Below is a small trained network, with its code and all its weights. Each question gives an input and a target symbol and asks what happens when units are switched off, that is, made to give their printed mean instead of their output.

import numpy as np


def w(rows, s, z=0):
    codes = np.array(rows[::2]) - 128.0
    scale = np.full(codes.shape[1], s)
    scale[-1] = z or s
    return codes * scale


def softmax(a):
    e = np.exp(a - a.max(-1, keepdims=True))
    return e / e.sum(-1, keepdims=True)


def log_softmax(a):
    a = a - a.max(-1, keepdims=True)
    return a - np.log(np.exp(a).sum(-1, keepdims=True))


def net(x, mask):
    ids = ['βεζθλμξστφω'.index(c) for c in x.split()]
    T = len(ids)
    res = E[ids] + P[:T]
    u = 0
    for l in range(3):
        r = res
        for j in range(2):
            rows = slice(4 * j, 4 * j + 4)
            q, k, v = (r @ M[l][rows].T for M in (Q, K, V))
            z = softmax(np.where(np.tri(T) > 0, q @ k.T / 4**0.5, -1e9)) @ v
            o = O[l][rows]
            res = res + np.where(mask[u + j], z, o[:, -1]) @ o[:, :-1]
        u += 2
    return log_softmax(res[-1] @ U[:, :-1].T + U[:, -1])


Q, K, V, O = {}, {}, {}, {}
E = w([
[134,170,96],'β',
[109,55,121],'ε',
[114,160,138],'ζ',
[110,160,212],'θ',
[108,47,114],'λ',
[108,45,120],'μ',
[180,161,85],'ξ',
[49,251,85],'σ',
[130,211,146],'τ',
[199,45,240],'φ',
[38,89,121],'ω',
],0.016)
P = w([
[82,79,200],'0',
[106,100,112],'1',
[116,105,98],'2',
[110,115,93],'3',
[133,131,128],'4',
[118,150,163],'5',
[132,157,209],'6',
[104,170,199],'7',
[74,199,254],'8',
],0.004)
Q[0] = w([
[120,213,73],'0.h0',
[89,159,11],'0.h0',
[176,229,39],'0.h0',
[58,179,107],'0.h0',
[232,174,115],'0.h1',
[100,90,147],'0.h1',
[91,68,155],'0.h1',
[195,41,82],'0.h1',
],0.011)
K[0] = w([
[192,83,183],'0.h0',
[193,99,117],'0.h0',
[176,54,170],'0.h0',
[171,160,149],'0.h0',
[121,249,76],'0.h1',
[219,85,117],'0.h1',
[207,56,136],'0.h1',
[183,134,78],'0.h1',
],0.012)
V[0] = w([
[77,174,121],'0.h0',
[254,43,78],'0.h0',
[201,119,187],'0.h0',
[70,115,101],'0.h0',
[147,83,197],'0.h1',
[163,173,250],'0.h1',
[214,148,99],'0.h1',
[206,15,97],'0.h1',
],0.0087)
O[0] = w([
[92,167,72,147],'0.h0',
[119,97,205,75],'0.h0',
[198,226,254,111],'0.h0',
[47,63,143,143],'0.h0',
[171,144,152,80],'0.h1',
[228,209,155,110],'0.h1',
[247,82,74,69],'0.h1',
[179,118,224,3],'0.h1',
],0.0054,0.0041)
Q[1] = w([
[155,96,153],'1.h0',
[160,129,112],'1.h0',
[146,96,92],'1.h0',
[140,168,99],'1.h0',
[62,160,105],'1.h1',
[133,129,116],'1.h1',
[226,132,33],'1.h1',
[65,8,118],'1.h1',
],0.013)
K[1] = w([
[130,56,108],'1.h0',
[107,125,28],'1.h0',
[172,154,106],'1.h0',
[134,254,144],'1.h0',
[105,164,187],'1.h1',
[140,83,158],'1.h1',
[194,210,157],'1.h1',
[33,164,86],'1.h1',
],0.0095)
V[1] = w([
[15,198,204],'1.h0',
[96,123,238],'1.h0',
[71,58,53],'1.h0',
[160,96,71],'1.h0',
[254,173,129],'1.h1',
[129,114,252],'1.h1',
[151,207,75],'1.h1',
[36,247,190],'1.h1',
],0.0055)
O[1] = w([
[20,59,88,253],'1.h0',
[94,183,81,93],'1.h0',
[51,148,254,196],'1.h0',
[175,146,177,107],'1.h0',
[92,20,51,16],'1.h1',
[66,147,164,79],'1.h1',
[232,117,108,139],'1.h1',
[81,107,239,211],'1.h1',
],0.0037,0.004)
Q[2] = w([
[127,55,44],'2.h0',
[253,242,79],'2.h0',
[253,191,141],'2.h0',
[220,46,172],'2.h0',
[181,137,96],'2.h1',
[142,44,44],'2.h1',
[101,60,137],'2.h1',
[147,15,188],'2.h1',
],0.0063)
K[2] = w([
[48,27,2],'2.h0',
[156,102,203],'2.h0',
[158,63,197],'2.h0',
[215,69,170],'2.h0',
[126,158,187],'2.h1',
[54,161,162],'2.h1',
[124,217,165],'2.h1',
[115,192,89],'2.h1',
],0.0067)
V[2] = w([
[80,48,94],'2.h0',
[103,57,139],'2.h0',
[146,48,117],'2.h0',
[117,173,95],'2.h0',
[137,255,92],'2.h1',
[100,180,98],'2.h1',
[101,53,101],'2.h1',
[119,132,84],'2.h1',
],0.012)
O[2] = w([
[137,85,161,164],'2.h0',
[113,156,151,101],'2.h0',
[122,130,221,2],'2.h0',
[115,74,96,219],'2.h0',
[110,254,86,143],'2.h1',
[28,236,115,177],'2.h1',
[87,60,116,154],'2.h1',
[95,127,115,146],'2.h1',
],0.0076,0.0066)
U = w([
[2,148,221,62],'β',
[51,155,110,52],'ε',
[113,198,137,74],'ζ',
[75,86,179,78],'θ',
[103,148,151,254],'λ',
[76,120,56,134],'μ',
[74,84,177,106],'ξ',
[221,91,77,129],'σ',
[67,180,185,90],'τ',
[77,83,168,87],'φ',
[124,179,217,192],'ω',
],0.0072,0.0092)

Each question gives the input, a string of symbols that net reads in full, and the target symbol t.
The units are the heads (4 rows each of Q, K, V and O). Each row of codes is followed by its name. A weight is (code - 128) times the scale printed after its matrix; where a second scale follows, it is the last column's (O and U).
mask holds one flag per head, layer by layer. A switched-off head (its flag False) gives its mean, the last column of its rows in O, instead of its output. The means were averaged over made-up inputs and are rounded, as every weight is.
A unit's drop is (log p(t) with every unit on - log p(t) with that unit switched off) / (log p(t) with every unit on - log p(t) with every unit switched off).
The circuit of an input: a set's keep is (log p(t) with only the set's units on - log p(t) with every unit switched off) / (log p(t) with every unit on - log p(t) with every unit switched off). Starting from all 6 units, units are removed one at a time, each time the one whose removal leaves the highest keep (on an exact tie, the one counted first), for as long as the keep stays at least 0.8.
units of the circuit, in order: the units of the circuit, biggest drop first
unit that matters most: the unit with the biggest drop
which heads matter: for each layer, one digit per head in row order, 1 if its drop is at least 0.15 and else 0, layers parted by /
input β ω ξ μ ε φ τ ξ, target ω: which heads matter -> 11 / 00 / 10
input φ ξ φ, target σ: units of the circuit, in order -> (0.h1 2.h1)
input μ θ ε τ λ φ, target ω: units of the circuit, in order -> (0.h1 2.h0)
input ξ λ ξ ω, target β: units of the circuit, in order -> (2.h0 0.h1)
input φ ε ω μ θ μ ξ σ ξ, target μ: units of the circuit, in order -> (0.h1 2.h0)
input β φ β, target ω: which heads matter -> 10 / 00 / 10
input ξ σ θ θ ζ σ ξ θ, target μ: which heads matter -> 10 / 00 / 10
input ξ ξ ε ζ φ τ, target ω: which heads matter -> 11 / 10 / 10
input τ σ ζ, target μ: which heads matter -> 11 / 00 / 10
input μ θ φ, target ω: which heads matter -> 01 / 00 / 10
input ξ φ μ τ, target ω: which heads matter -> 11 / 00 / 10
input φ φ ω, target σ: units of the circuit, in order -> (2.h1 0.h1)
input σ ω ξ μ ξ τ λ σ σ, target μ: units of the circuit, in order -> (2.h0)
input ξ μ ξ, target σ: units of the circuit, in order -> (0.h1 2.h1)
input ω ω ω, target β: units of the circuit, in order -> (0.h1 1.h0 2.h0)
input ξ ξ ξ μ ε τ τ σ, target μ: units of the circuit, in order -> (2.h0 0.h1)
input σ φ μ β σ ξ θ, target μ: units of the circuit, in order -> (0.h0 2.h0)
input τ β φ ξ, target ω: which heads matter -> 10 / 00 / 10
input ζ ξ σ τ, target μ: which heads matter -> 01 / 00 / 10
input μ λ ε, target ξ: unit that matters most -> 2.h1
